Small tables with named rows and columns. After each table, cells are looked up by row and column.

Nafuf =
	Ker	Danev	Vufen	Gefi
Kap	-51409	28966	-6337	-5408
Legofa	34689	-29475	31293	1248
Dag	-65933	35614	-37651	-17011
Verines	10081	-39848	-5578	-9619
Mazus	30417	37054	39927	-32212
Bizapa	9470	6461	32009	14436
Vov	26040	-4249	69081	77432
Gazo	36018	31085	13435	-23585
Dun	26162	17286	7040	-20299
Solasi	-53483	61355	-4586	-41445
Zamo	-42990	-27111	-11006	-11653
Lapote	-13617	17276	-10559	-10980
Vor	-37738	49528	50024	40977

Vov, Gefi: 77432
Mazus, Ker: 30417
Dun, Danev: 17286
Vor, Vufen: 50024
Mazus, Danev: 37054
Solasi, Gefi: -41445
Vov, Vufen: 69081
Lapote, Danev: 17276
Lapote, Ker: -13617
Lapote, Vufen: -10559
Zamo, Ker: -42990
Vor, Danev: 49528
Dun, Gefi: -20299
Dun, Ker: 26162
Dag, Danev: 35614
Lapote, Gefi: -10980
Verines, Ker: 10081
Solasi, Vufen: -4586
Row with the largest Ker: Gazo

Dev:
,Rugo,Situzog,Derimif,Did,Zif,Mev
Zarosi,142,71,92,132,142,119
Zifol,149,189,127,35,149,183
Davufod,142,115,110,97,142,147
Giranep,120,154,150,146,120,154
Fon,129,146,148,107,129,166
Venen,150,160,118,63,150,165
Lir,132,149,152,114,132,169
Nekupa,183,95,98,42,183,99
Zaf,131,144,132,169,131,140
Rovarud,147,123,121,103,147,149
Fes,163,166,120,26,163,157
Pebe,152,99,78,198,152,80
Puleg,140,97,86,211,140,84

What is the Rugo of Fes in Dev? 163
What is the Derimif of Venen in Dev? 118
What is the Mev of Lir in Dev? 169
What is the Derimif of Giranep in Dev? 150
What is the Zif of Davufod in Dev? 142
What is the Did of Pebe in Dev? 198
What is the Zif of Lir in Dev? 132
What is the Mev of Puleg in Dev? 84
What is the Situzog of Fon in Dev? 146
What is the Zif of Zifol in Dev? 149
What is the Rugo of Zifol in Dev? 149
What is the Did of Venen in Dev? 63
What is the Situzog of Giranep in Dev? 154
What is the Did of Giranep in Dev? 146
What is the Rugo of Puleg in Dev? 140
What is the Mev of Nekupa in Dev? 99
What is the Situzog of Lir in Dev? 149
What is the Mev of Fes in Dev? 157
What is the Zif of Pebe in Dev? 152
What is the Derimif of Puleg in Dev? 86

Vipaba =
	Fifo	Kes	Vemo	Nuvuku	Giv	Fek	Pib	Pes	Fur	Ran
Firu	173	161	207	132	180	127	168	220	170	206
Pof	147	174	198	150	148	160	139	169	187	172
Viv	161	183	147	178	77	79	69	179	117	145
Poso	143	165	173	155	142	163	139	158	167	167
Medakun	142	116	102	126	198	63	165	158	83	165
Fonopi	136	138	156	135	221	146	201	157	134	191
Maket	126	130	125	118	174	88	144	105	131	136
Baz	143	139	86	149	133	58	117	127	65	142

What is the Kes of Fonopi in Vipaba?
138
What is the Pes of Maket in Vipaba?
105
What is the Kes of Viv in Vipaba?
183
What is the Vemo of Firu in Vipaba?
207
What is the Kes of Baz in Vipaba?
139
What is the Nuvuku of Maket in Vipaba?
118
What is the Fifo of Maket in Vipaba?
126
Row with the largest Pes: Firu

Table Zek
cols = Mafelur, Mav, Dob, Saz, Vifofud, Rosiza, Dun
Sodager: [108, 126, 89, 117, 149, 112, 141]
Lapar: [91, 103, 124, 47, 98, 98, 83]
Zum: [56, 226, 126, 191, 97, 110, 202]
Tefonul: [94, 190, 121, 100, 91, 108, 167]
Geb: [100, 70, 90, 161, 109, 120, 63]
Buvu: [104, 95, 77, 110, 97, 89, 83]
Gevile: [116, 108, 122, 97, 103, 73, 88]
Tobubod: [113, 146, 98, 89, 104, 127, 131]
Kup: [103, 49, 120, 74, 95, 97, 59]
Kemu: [151, 90, 97, 87, 81, 118, 127]
Golu: [57, 77, 127, 105, 79, 71, 79]
Gilofi: [111, 83, 79, 96, 124, 56, 57]
Nivone: [135, 73, 97, 104, 167, 138, 71]

Sodager, Vifofud -> 149
Tobubod, Dun -> 131
Gilofi, Rosiza -> 56
Gevile, Mav -> 108
Kemu, Saz -> 87
Sodager, Saz -> 117
Buvu, Saz -> 110
Tefonul, Saz -> 100
Lapar, Rosiza -> 98
Gevile, Rosiza -> 73
Kemu, Vifofud -> 81
Row with the largest Saz: Zum

Gazira:
         Nozu  Nopome  Repira  Tozefi
Nuruva     77      79      45      73
Vav        51      68      28      49
Netos      53      54      12      61
Vul        72      70      82      37
Bemodes    79      50      39      62
Venu       58      68      72      61
Lamebor    47      52      43      66

Nozu of Venu = 58
Nozu of Vul = 72
Nozu of Bemodes = 79
Repira of Vul = 82
Tozefi of Netos = 61
Repira of Nuruva = 45
Nopome of Bemodes = 50
Repira of Venu = 72
Tozefi of Bemodes = 62
Repira of Vav = 28

Tob =
	Kuvose	Kotoka
Gesokiz	6723	5027
Liro	6712	4980
Poviru	7706	2193
Pifomo	6783	5075
Puguf	7180	4586
Nup	6403	4837

Kuvose of Poviru is 7706
Kotoka of Liro is 4980
Kotoka of Puguf is 4586
Kotoka of Nup is 4837
Kotoka of Pifomo is 5075
Kuvose of Gesokiz is 6723
Kuvose of Liro is 6712
Kotoka of Poviru is 2193
Kotoka of Gesokiz is 5027
Kuvose of Nup is 6403
Kuvose of Puguf is 7180
Kuvose of Pifomo is 6783

Veraka:
,Tiku,Far,Konamuz,Demak,Turuked,Zemafe
Totafe,134,92,151,111,16,237
Pom,145,117,89,126,226,27
Nebuto,126,135,148,83,52,198
Zuzu,172,193,189,200,126,190
Vavanik,116,41,108,73,22,188
Fak,128,123,79,94,224,23

Far of Totafe = 92
Zemafe of Totafe = 237
Far of Fak = 123
Zemafe of Zuzu = 190
Turuked of Fak = 224
Tiku of Pom = 145
Far of Nebuto = 135
Tiku of Nebuto = 126
Konamuz of Nebuto = 148
Demak of Vavanik = 73
Demak of Nebuto = 83
Konamuz of Fak = 79
Which row has the largest Turuked? Pom

Bebar
         Rarebi    Dun    Pom   Duno  Vonek  Nugila  Tusimin    Bog  Fasoz    Lar
Bim        -586   -548  -1034   -863   5159   -1079     2214  -1864   3402   2989
Zok        3060   1061   1459   2107  -6196    5352     2108  -4173  -2410   -881
Ravo      -2931  -3393  -4211   1616   -481    3421     3036   2797   5004   4754
Resep      2972   4677    853  -2157  -3239   -2161     3817   1899   1711  -4213
Budo      -7257    777   -358   1941   1173    -337     1152   1435  -4571  -3522
Fidoz     -4810   3074   5831   1834   2472     910    -1315  -2864  -1786  -3372
Fev        3616    941   -438   5898   -722   -7131    -4459   3849  -7255   7326
Rok        4297   1239   -860    805   7176    1057    -3157  -3165    365  -1888
Toziba    -2147   -452  -1114  -4003  -4698   -2088     5278  -4326   2312   4977
Guvepup   -1599  -1107  -5450  -3014  -4036   -2132      224  -2259  -6345  -2416
Narek       218  -1777  -3545     57   1936   -3498    -6426  -2005  -6694   -121
Giz         594   2297   5396  -3111    994   -1945     1650  -6838   1175   2692
Vaziru    -2382  -1820   1031  -1048  -6285    1731      486    171  -1806  -2593
Rabilem    1594  -3531   2470  -2396   1092      40    -5964   2751   4566   -998

Rarebi of Ravo is -2931
Bog of Guvepup is -2259
Nugila of Fev is -7131
Dun of Ravo is -3393
Fasoz of Guvepup is -6345
Vonek of Bim is 5159

Saf =
|  | Vuzo | Bez | Kufopa | Zazo | Vopekap | Kom | San | Bodapi | Midop | Nesoveg |
|---|---|---|---|---|---|---|---|---|---|---|
| Lik | 6893 | 6359 | 4009 | 6319 | 5139 | 5646 | 5616 | 5066 | 6065 | 4887 |
| Mip | 8007 | 2176 | 4009 | 6319 | 5139 | 5646 | 5759 | 5066 | 6065 | 4838 |
| Vaz | 8007 | 6359 | 4009 | 6319 | 5139 | 5403 | 6141 | 5066 | 6065 | 4887 |
| Tibu | 8007 | 6359 | 4009 | 5698 | 5139 | 1508 | 7299 | 5066 | 5352 | 5850 |
| Nen | 7438 | 5024 | 4009 | 6319 | 5139 | 5646 | 6052 | 5066 | 6065 | 4887 |
| Poseb | 8007 | 6641 | 4791 | 6319 | 5139 | 5646 | 2903 | 5066 | 6065 | 6007 |
| Suk | 8007 | 3153 | 4009 | 6319 | 5139 | 5646 | 5616 | 5066 | 6065 | 4887 |
| Nipema | 8007 | 6359 | 4009 | 6319 | 5139 | 5646 | 5616 | 5066 | 6065 | 4887 |
| Resel | 7420 | 6359 | 4009 | 6319 | 5139 | 5856 | 5616 | 5066 | 6065 | 4887 |

Bodapi of Vaz: 5066
Kom of Resel: 5856
Bez of Lik: 6359
Midop of Lik: 6065
Vuzo of Suk: 8007
San of Nen: 6052
Which row has the largest Kufopa? Poseb

